Here is a tiny trained network, its code and every weight. The questions are about switching its units off for an input and a class, where a switched-off unit gives its printed mean instead of its output.

import numpy as np


def w(rows, s, z=0):
    codes = np.array(rows[::2]) - 128.0
    scale = np.full(codes.shape[1], s)
    scale[-1] = z or s
    return codes * scale


def norm(h):
    return h / np.sqrt((h * h).mean(-1, keepdims=True) + 1e-5)


def f(y):
    return np.maximum(y, 0)


def log_softmax(a):
    a = a - a.max(-1, keepdims=True)
    return a - np.log(np.exp(a).sum(-1, keepdims=True))


def net(x, mask):
    res = np.array(x, float).reshape(1, 7) / 4 @ E
    u = 0
    for l in range(3):
        y = f(norm(res) @ A[l][:, :-1].T + A[l][:, -1])
        res = res + np.where(mask[u : u + 6], y, B[l][:, -1]) @ B[l][:, :-1]
        u += 6
    return log_softmax(norm(res)[-1] @ U[:, :-1].T + U[:, -1])


A, B = {}, {}
E = w([
[151,125,123,125,108,141],'x0',
[76,113,142,130,225,76],'x1',
[131,117,72,189,113,111],'x2',
[114,57,196,166,94,118],'x3',
[117,125,76,143,168,255],'x4',
[74,77,84,101,80,128],'x5',
[105,159,147,137,129,141],'x6',
],0.0071)
A[0] = w([
[71,212,184,132,93,104,190],'0.n1',
[131,200,37,71,128,112,92],'0.n2',
[113,145,94,189,108,114,47],'0.n3',
[2,129,106,39,67,130,143],'0.n4',
[80,213,106,83,155,96,83],'0.n5',
[146,144,121,196,94,23,4],'0.n6',
],0.0091,0.0024)
B[0] = w([
[199,139,122,67,139,131,210],'0.n1',
[106,149,243,195,94,90,220],'0.n2',
[125,76,2,159,208,190,165],'0.n3',
[248,93,128,171,191,87,253],'0.n4',
[151,169,146,153,8,84,192],'0.n5',
[203,80,170,29,107,90,231],'0.n6',
],0.0075,0.0044)
A[1] = w([
[135,41,32,166,107,107,77],'1.n1',
[255,116,193,121,135,153,247],'1.n2',
[99,119,95,152,168,223,36],'1.n3',
[102,157,139,28,72,119,190],'1.n4',
[71,70,232,208,82,109,130],'1.n5',
[76,124,139,127,212,58,190],'1.n6',
],0.0096,0.0016)
B[1] = w([
[86,147,140,201,179,72,174],'1.n1',
[44,183,67,207,192,135,248],'1.n2',
[90,32,220,2,146,116,173],'1.n3',
[79,52,19,77,148,117,153],'1.n4',
[121,192,237,146,72,192,168],'1.n5',
[47,102,69,151,74,239,168],'1.n6',
],0.0083,0.011)
A[2] = w([
[64,156,103,216,133,123,173],'2.n1',
[199,2,92,148,52,122,174],'2.n2',
[51,120,100,89,86,187,192],'2.n3',
[39,220,106,155,116,220,131],'2.n4',
[56,135,127,126,237,178,122],'2.n5',
[144,162,165,13,147,76,253],'2.n6',
],0.0068,0.0027)
B[2] = w([
[104,197,102,132,76,154,255],'2.n1',
[147,137,138,104,184,90,153],'2.n2',
[132,106,94,77,96,105,190],'2.n3',
[111,102,117,73,147,105,239],'2.n4',
[203,139,70,146,134,85,243],'2.n5',
[190,4,118,168,131,182,163],'2.n6',
],0.011,0.007)
U = w([
[128,88,93,154,150,141,249],'0',
[229,12,147,84,148,138,191],'1',
[126,143,146,188,216,143,76],'2',
[75,82,79,107,39,157,84],'3',
[89,120,130,121,151,122,106],'4',
[86,102,116,120,99,149,59],'5',
[101,148,207,127,74,165,105],'6',
],0.011,0.0021)

Each question gives the input, the list of numbers given to net, and the class t.
The units are the neurons (one row each of A and B). Each row of codes is followed by its name. A weight is (code - 128) times the scale printed after its matrix; where a second scale follows, it is the last column's (A, B and U).
mask holds one flag per neuron, layer by layer. A switched-off neuron (its flag False) gives its mean, the last column of its row in B, instead of its output. The means were averaged over made-up inputs and are rounded, as every weight is.
A unit's drop is (log p(t) with every unit on - log p(t) with that unit switched off) / (log p(t) with every unit on - log p(t) with every unit switched off).
The circuit of an input: a set's keep is (log p(t) with only the set's units on - log p(t) with every unit switched off) / (log p(t) with every unit on - log p(t) with every unit switched off). Starting from the 12 units with the biggest drops (on a tie, the unit counted first), units are removed one at a time, each time the one whose removal leaves the highest keep (on an exact tie, the one counted first), for as long as the keep stays at least 0.8.
circuit, biggest first: the units of the circuit, biggest drop first
most important unit: the unit with the biggest drop
k most important neurons: the k neurons with the biggest drops, biggest first
k most important neurons of layer l: the k neurons of layer l with the biggest drops, biggest first
input [-4,1,-6,1,-4,7,2], class 2: 2 most important neurons	(0.n4, 1.n2)
input [0,8,-7,-7,4,5,5], class 3: circuit, biggest first	(1.n6, 1.n2)
input [-8,-5,-8,-4,-5,2,-2], class 0: 4 most important neurons	(1.n2, 0.n1, 1.n3, 0.n4)
input [4,-8,2,2,-8,1,-1], class 1: circuit, biggest first	(0.n6, 2.n1)
input [-2,0,-7,-4,8,-5,-8], class 1: most important unit	1.n3
input [-2,5,3,-2,-7,3,-2], class 1: 2 most important neurons	(0.n6, 2.n6)
input [-1,-4,-2,6,4,6,2], class 2: 3 most important neurons	(0.n4, 1.n1, 1.n6)
input [-2,1,1,6,-4,2,0], class 6: 2 most important neurons of layer 2	(2.n5, 2.n4)
input [-4,4,-6,8,0,8,0], class 2: circuit, biggest first	(0.n4, 1.n3)
input [-2,0,0,0,-7,2,-4], class 1: circuit, biggest first	(0.n6, 2.n6)
input [-3,5,-3,-1,-2,6,-5], class 2: circuit, biggest first	(0.n4, 2.n3)
input [4,-4,0,3,-1,2,-8], class 4: circuit, biggest first	(1.n1, 1.n6, 2.n6)
input [-6,-3,1,8,0,-6,-1], class 6: 4 most important neurons	(1.n5, 0.n4, 0.n3, 1.n1)
input [5,-7,1,5,8,8,1], class 1: circuit, biggest first	(1.n2, 2.n2, 1.n6, 2.n1)
input [-5,-3,2,4,-6,-5,0], class 1: 2 most important neurons of layer 1	(1.n1, 1.n6)
input [7,1,7,8,-1,-2,1], class 6: most important neuron of layer 1	(1.n5)
input [1,5,2,-8,-8,3,3], class 1: circuit, biggest first	(2.n6, 1.n2)
input [-3,-5,-3,6,6,-6,7], class 4: 2 most important neurons	(1.n2, 0.n2)
input [7,0,5,-8,-8,-2,4], class 1: circuit, biggest first	(0.n6, 2.n6)
input [8,7,5,-2,-3,-6,-1], class 5: circuit, biggest first	(1.n6, 0.n4)
input [-2,-8,-3,6,-8,0,1], class 1: 2 most important neurons of layer 0	(0.n6, 0.n1)
input [6,-5,-8,7,1,-4,-4], class 0: circuit, biggest first	(1.n2)
input [-2,-1,3,6,3,4,5], class 6: 4 most important neurons	(1.n5, 0.n1, 1.n2, 0.n6)
input [-2,-1,0,7,1,-6,-3], class 6: 2 most important neurons	(1.n5, 0.n4)
input [3,0,-2,-8,-6,7,-1], class 6: circuit, biggest first	(0.n2, 1.n5)
input [1,-4,-6,6,-2,7,-8], class 4: 2 most important neurons	(0.n4, 0.n2)
input [-6,4,-5,6,-7,-5,4], class 1: most important neuron of layer 1	(1.n1)
input [3,6,-7,7,8,-3,-6], class 1: 4 most important neurons	(1.n3, 0.n2, 0.n4, 2.n1)
input [3,-7,-8,4,-5,5,7], class 0: 3 most important neurons of layer 1	(1.n2, 1.n4, 1.n6)
input [2,7,3,8,-4,6,6], class 6: 3 most important neurons of layer 1	(1.n5, 1.n2, 1.n4)
